Below is a small trained network, with its code and all its weights. Each question gives an input and a class and asks what happens when units are switched off, that is, made to give their printed mean instead of their output.

import numpy as np


def w(rows, s, z=0):
    codes = np.array(rows[::2]) - 128.0
    scale = np.full(codes.shape[1], s)
    scale[-1] = z or s
    return codes * scale


def norm(h):
    return h / np.sqrt((h * h).mean(-1, keepdims=True) + 1e-5)


def f(y):
    return np.maximum(y, 0)


def log_softmax(a):
    a = a - a.max(-1, keepdims=True)
    return a - np.log(np.exp(a).sum(-1, keepdims=True))


def net(x, mask):
    res = np.array(x, float).reshape(1, 4) / 4 @ E
    u = 0
    for l in range(3):
        y = f(norm(res) @ A[l][:, :-1].T + A[l][:, -1])
        res = res + np.where(mask[u : u + 12], y, B[l][:, -1]) @ B[l][:, :-1]
        u += 12
    return log_softmax(norm(res)[-1] @ U[:, :-1].T + U[:, -1])


A, B = {}, {}
E = w([
[163,254,43,71,127,59,110,149,107,190],'x0',
[150,127,127,206,93,42,170,210,182,83],'x1',
[78,150,164,85,204,150,113,203,168,121],'x2',
[122,80,28,83,159,110,170,71,176,110],'x3',
],0.0095)
A[0] = w([
[150,107,105,178,82,62,143,197,142,107,3],'0.n1',
[79,104,149,183,115,44,197,172,84,65,131],'0.n2',
[97,142,95,59,114,244,106,88,90,199,105],'0.n3',
[81,120,97,113,127,120,68,235,202,72,99],'0.n4',
[133,166,126,67,84,113,175,71,219,52,35],'0.n5',
[120,128,152,146,73,217,75,173,33,131,107],'0.n6',
[185,191,163,181,40,131,108,226,52,177,105],'0.n7',
[189,188,86,142,114,50,102,160,157,147,94],'0.n8',
[219,111,98,253,47,134,150,90,14,222,48],'0.n9',
[128,67,122,156,71,171,200,126,87,87,104],'0.n10',
[108,220,167,105,201,182,105,140,210,123,73],'0.n11',
[138,106,50,155,145,97,167,54,158,99,140],'0.n12',
],0.0067,0.0054)
B[0] = w([
[202,102,129,146,106,193,149,161,153,141,166],'0.n1',
[188,119,146,80,136,181,138,116,116,176,194],'0.n2',
[162,130,143,73,84,181,137,137,102,162,253],'0.n3',
[130,144,148,100,126,172,110,111,186,164,184],'0.n4',
[124,116,91,164,128,173,140,139,116,81,143],'0.n5',
[149,165,167,139,143,161,181,84,100,81,209],'0.n6',
[130,183,82,175,178,130,158,111,80,34,228],'0.n7',
[88,84,160,70,74,124,114,143,60,158,210],'0.n8',
[89,157,126,140,170,144,60,118,255,172,216],'0.n9',
[97,117,114,87,124,80,65,150,94,146,182],'0.n10',
[91,136,97,168,155,155,51,145,179,143,199],'0.n11',
[133,188,153,140,139,162,124,138,105,74,205],'0.n12',
],0.0097,0.0066)
A[1] = w([
[99,169,96,86,119,2,120,121,62,154,59],'1.n1',
[102,115,36,76,158,119,128,142,131,83,102],'1.n2',
[179,128,102,173,88,65,201,232,203,113,172],'1.n3',
[181,109,68,182,31,91,98,3,123,129,114],'1.n4',
[112,170,141,133,133,209,87,108,103,168,229],'1.n5',
[127,52,140,165,86,100,175,224,120,122,103],'1.n6',
[152,139,154,94,21,163,158,155,104,67,43],'1.n7',
[83,41,182,117,111,108,114,160,121,122,5],'1.n8',
[110,97,13,51,158,143,219,113,167,89,91],'1.n9',
[165,66,151,180,193,210,165,76,176,87,193],'1.n10',
[80,127,138,122,186,123,93,169,106,89,85],'1.n11',
[182,177,176,146,112,60,130,167,163,115,114],'1.n12',
],0.0082,0.0017)
B[1] = w([
[79,111,103,108,125,64,91,131,81,122,163],'1.n1',
[141,166,167,168,65,118,124,139,122,119,160],'1.n2',
[104,126,109,31,122,247,131,110,88,159,171],'1.n3',
[63,167,176,146,205,142,104,172,175,176,174],'1.n4',
[149,92,52,139,131,101,164,158,159,107,244],'1.n5',
[95,87,92,116,158,133,137,95,68,158,147],'1.n6',
[145,104,108,135,134,131,156,122,177,93,165],'1.n7',
[114,125,116,85,65,93,83,134,126,134,142],'1.n8',
[140,179,179,213,211,131,175,152,85,84,171],'1.n9',
[154,148,132,134,90,73,101,134,91,168,207],'1.n10',
[143,154,127,130,156,75,132,99,159,132,155],'1.n11',
[131,68,114,136,214,162,147,121,120,144,155],'1.n12',
],0.011)
A[2] = w([
[104,10,210,156,126,44,95,72,101,109,53],'2.n1',
[128,69,182,144,90,108,107,121,168,72,164],'2.n2',
[105,153,173,194,136,158,104,108,85,123,118],'2.n3',
[114,137,87,91,84,46,71,127,108,135,89],'2.n4',
[85,131,123,121,148,104,64,174,254,200,140],'2.n5',
[84,86,130,197,99,142,182,135,150,182,36],'2.n6',
[169,108,56,125,120,76,122,72,191,44,133],'2.n7',
[135,150,107,110,103,187,128,41,114,170,2],'2.n8',
[214,146,73,73,131,113,92,113,87,175,210],'2.n9',
[165,199,119,120,116,71,171,153,93,114,194],'2.n10',
[72,150,120,142,103,113,162,33,131,144,93],'2.n11',
[146,100,57,135,48,66,180,136,223,77,189],'2.n12',
],0.009,0.0026)
B[2] = w([
[40,172,108,61,31,23,146,156,94,125,165],'2.n1',
[45,151,55,69,177,74,148,204,17,153,149],'2.n2',
[124,200,24,107,188,98,198,143,164,47,180],'2.n3',
[55,44,143,120,85,61,170,133,115,121,173],'2.n4',
[118,149,95,129,127,86,59,60,219,173,240],'2.n5',
[182,165,55,72,164,130,79,171,120,186,135],'2.n6',
[202,45,154,112,27,71,81,136,119,109,137],'2.n7',
[174,111,143,126,218,215,57,253,93,179,186],'2.n8',
[125,22,218,91,48,129,202,102,104,115,254],'2.n9',
[118,52,184,227,54,75,103,112,114,114,206],'2.n10',
[155,114,120,136,176,121,120,192,213,125,139],'2.n11',
[244,97,176,106,54,117,143,77,250,32,136],'2.n12',
],0.0065,0.0081)
U = w([
[167,67,128,70,138,248,147,132,71,168,152],'0',
[56,110,114,100,79,45,116,146,63,145,148],'1',
[145,185,133,220,182,139,162,129,79,34,159],'2',
[101,158,104,135,180,132,50,127,215,171,124],'3',
[205,82,142,152,68,105,129,87,185,76,104],'4',
[92,106,192,183,109,164,131,56,131,137,2],'5',
],0.015,0.0072)

Each question gives the input, the list of numbers given to net, and the class t.
The units are the neurons (one row each of A and B). Each row of codes is followed by its name. A weight is (code - 128) times the scale printed after its matrix; where a second scale follows, it is the last column's (A, B and U).
mask holds one flag per neuron, layer by layer. A switched-off neuron (its flag False) gives its mean, the last column of its row in B, instead of its output. The means were averaged over made-up inputs and are rounded, as every weight is.
A unit's drop is (log p(t) with every unit on - log p(t) with that unit switched off) / (log p(t) with every unit on - log p(t) with every unit switched off).
The circuit of an input: a set's keep is (log p(t) with only the set's units on - log p(t) with every unit switched off) / (log p(t) with every unit on - log p(t) with every unit switched off). Starting from the 12 units with the biggest drops (on a tie, the unit counted first), units are removed one at a time, each time the one whose removal leaves the highest keep (on an exact tie, the one counted first), for as long as the keep stays at least 0.8.
circuit, biggest first: the units of the circuit, biggest drop first
most important unit: the unit with the biggest drop
k most important neurons: the k neurons with the biggest drops, biggest first
k most important neurons of layer l: the k neurons of layer l with the biggest drops, biggest first
input [-8,8,-6,-2], class 0: circuit, biggest first -> 1.n3, 1.n6
input [-7,-2,8,7], class 3: most important unit -> 0.n7
input [-4,-4,-8,6], class 3: 2 most important neurons -> 1.n4, 0.n7
input [8,8,-8,-8], class 0: circuit, biggest first -> 1.n3, 1.n12
input [-6,-6,-7,-7], class 2: 3 most important neurons -> 0.n6, 2.n3, 1.n3
input [-6,4,4,-6], class 1: circuit, biggest first -> 1.n8, 2.n2
input [-7,-6,-3,2], class 1: 2 most important neurons -> 2.n1, 1.n3
input [-3,7,-8,1], class 3: 2 most important neurons -> 1.n4, 0.n9
input [-1,4,4,0], class 0: 3 most important neurons -> 0.n9, 0.n1, 1.n4
input [-7,6,6,-2], class 1: 4 most important neurons of layer 1 -> 1.n8, 1.n10, 1.n4, 1.n6
input [-7,0,2,8], class 2: 3 most important neurons -> 1.n9, 0.n8, 0.n12
input [7,-5,6,7], class 1: 4 most important neurons of layer 0 -> 0.n7, 0.n6, 0.n9, 0.n1
input [-3,-6,5,-8], class 2: 2 most important neurons -> 0.n6, 1.n3
input [-7,3,8,-3], class 3: most important neuron of layer 2 -> 2.n5
input [-5,2,6,-4], class 3: 2 most important neurons of layer 2 -> 2.n5, 2.n9
input [-5,4,-3,-6], class 2: 2 most important neurons -> 0.n7, 0.n8
input [-3,7,7,-2], class 0: 2 most important neurons -> 1.n3, 0.n9
input [6,-2,-6,-8], class 2: 2 most important neurons of layer 0 -> 0.n7, 0.n6
input [0,-5,-6,2], class 3: 3 most important neurons -> 1.n4, 0.n9, 2.n5
input [-1,3,-1,-3], class 4: most important unit -> 0.n2
input [-5,0,3,-6], class 2: 3 most important neurons -> 0.n6, 0.n8, 1.n1
input [3,-3,-3,-3], class 4: 3 most important neurons of layer 1 -> 1.n3, 1.n5, 1.n9
input [3,5,-6,7], class 2: 2 most important neurons -> 1.n9, 0.n12
input [-2,-2,-4,2], class 3: 2 most important neurons -> 1.n4, 2.n5
input [-6,5,-5,1], class 1: 2 most important neurons of layer 1 -> 1.n10, 1.n8
